Here is a tiny trained network, its code and every weight. The questions are about switching its units off for an input and a class, where a switched-off unit gives its printed mean instead of its output.

import numpy as np


def w(rows, s, z=0):
    codes = np.array(rows[::2]) - 128.0
    scale = np.full(codes.shape[1], s)
    scale[-1] = z or s
    return codes * scale


def f(y):
    return np.maximum(y, 0)


def log_softmax(a):
    a = a - a.max(-1, keepdims=True)
    return a - np.log(np.exp(a).sum(-1, keepdims=True))


def net(x, mask):
    res = np.array(x, float).reshape(1, 7) / 4 @ E
    y = f(res @ A[0][:, :-1].T + A[0][:, -1])
    res = res + np.where(mask, y, B[0][:, -1]) @ B[0][:, :-1]
    return log_softmax(res[-1] @ U[:, :-1].T + U[:, -1])


A, B = {}, {}
E = w([
[129,131,136],'x0',
[128,129,126],'x1',
[127,132,132],'x2',
[2,164,89],'x3',
[128,124,127],'x4',
[127,131,136],'x5',
[108,22,196],'x6',
],0.0093)
A[0] = w([
[102,66,163,76],'neuron 0',
[118,100,181,157],'neuron 1',
[206,249,62,104],'neuron 2',
[7,147,131,88],'neuron 3',
[128,32,108,102],'neuron 4',
[132,102,95,246],'neuron 5',
[218,118,163,115],'neuron 6',
[142,207,88,99],'neuron 7',
[30,129,94,118],'neuron 8',
[172,103,127,91],'neuron 9',
[161,209,76,98],'neuron 10',
[124,131,133,116],'neuron 11',
[155,169,57,107],'neuron 12',
],0.014)
B[0] = w([
[115,55,134,153],'neuron 0',
[76,120,121,179],'neuron 1',
[108,87,138,213],'neuron 2',
[216,93,116,188],'neuron 3',
[100,92,140,163],'neuron 4',
[94,248,119,246],'neuron 5',
[171,149,87,186],'neuron 6',
[107,94,142,176],'neuron 7',
[189,137,132,192],'neuron 8',
[182,111,122,144],'neuron 9',
[105,76,143,181],'neuron 10',
[122,122,133,128],'neuron 11',
[133,95,164,169],'neuron 12',
],0.013,0.014)
U = w([
[243,77,77,24],'0',
[79,8,171,2],'1',
[115,141,142,249],'2',
[93,130,60,201],'3',
[100,134,94,192],'4',
],0.013,0.0048)

Each question gives the input, the list of numbers given to net, and the class t.
The units are the neurons (one row each of A and B). Each row of codes is followed by its name. A weight is (code - 128) times the scale printed after its matrix; where a second scale follows, it is the last column's (A, B and U).
mask holds one flag per neuron, in row order. A switched-off neuron (its flag False) gives its mean, the last column of its row in B, instead of its output. The means were averaged over made-up inputs and are rounded, as every weight is.
A unit's drop is (log p(t) with every unit on - log p(t) with that unit switched off) / (log p(t) with every unit on - log p(t) with every unit switched off).
The circuit of an input: a set's keep is (log p(t) with only the set's units on - log p(t) with every unit switched off) / (log p(t) with every unit on - log p(t) with every unit switched off). Starting from the 12 units with the biggest drops (on a tie, the unit counted first), units are removed one at a time, each time the one whose removal leaves the highest keep (on an exact tie, the one counted first), for as long as the keep stays at least 0.8.
circuit, biggest first: the units of the circuit, biggest drop first
k most important neurons: the k neurons with the biggest drops, biggest first
drop when u is switched off: that unit's drop, to one decimal
input [5,-3,-1,7,-1,-3,5], class 0: circuit, biggest first	neuron 3
input [-6,1,4,-4,5,-3,-5], class 1: circuit, biggest first	neuron 2; neuron 10
input [2,3,8,-6,8,4,3], class 4: 2 most important neurons	neuron 3; neuron 8
input [3,3,2,2,-4,4,-5], class 1: circuit, biggest first	neuron 2; neuron 10; neuron 7
input [-8,-2,0,4,8,0,1], class 0: 3 most important neurons	neuron 3; neuron 8; neuron 1
input [7,5,1,-5,4,8,3], class 3: circuit, biggest first	neuron 3; neuron 8; neuron 12; neuron 6
input [5,-2,1,-6,5,-8,4], class 3: 3 most important neurons	neuron 3; neuron 8; neuron 1
input [4,4,-6,1,5,-5,-8], class 1: 2 most important neurons	neuron 2; neuron 10
input [2,3,-5,6,7,6,5], class 0: drop when neuron 8 is switched off	0.3
input [5,-8,8,8,5,7,7], class 0: drop when neuron 8 is switched off	0.3
input [6,2,5,8,-4,4,-1], class 0: drop when neuron 3 is switched off	0.5
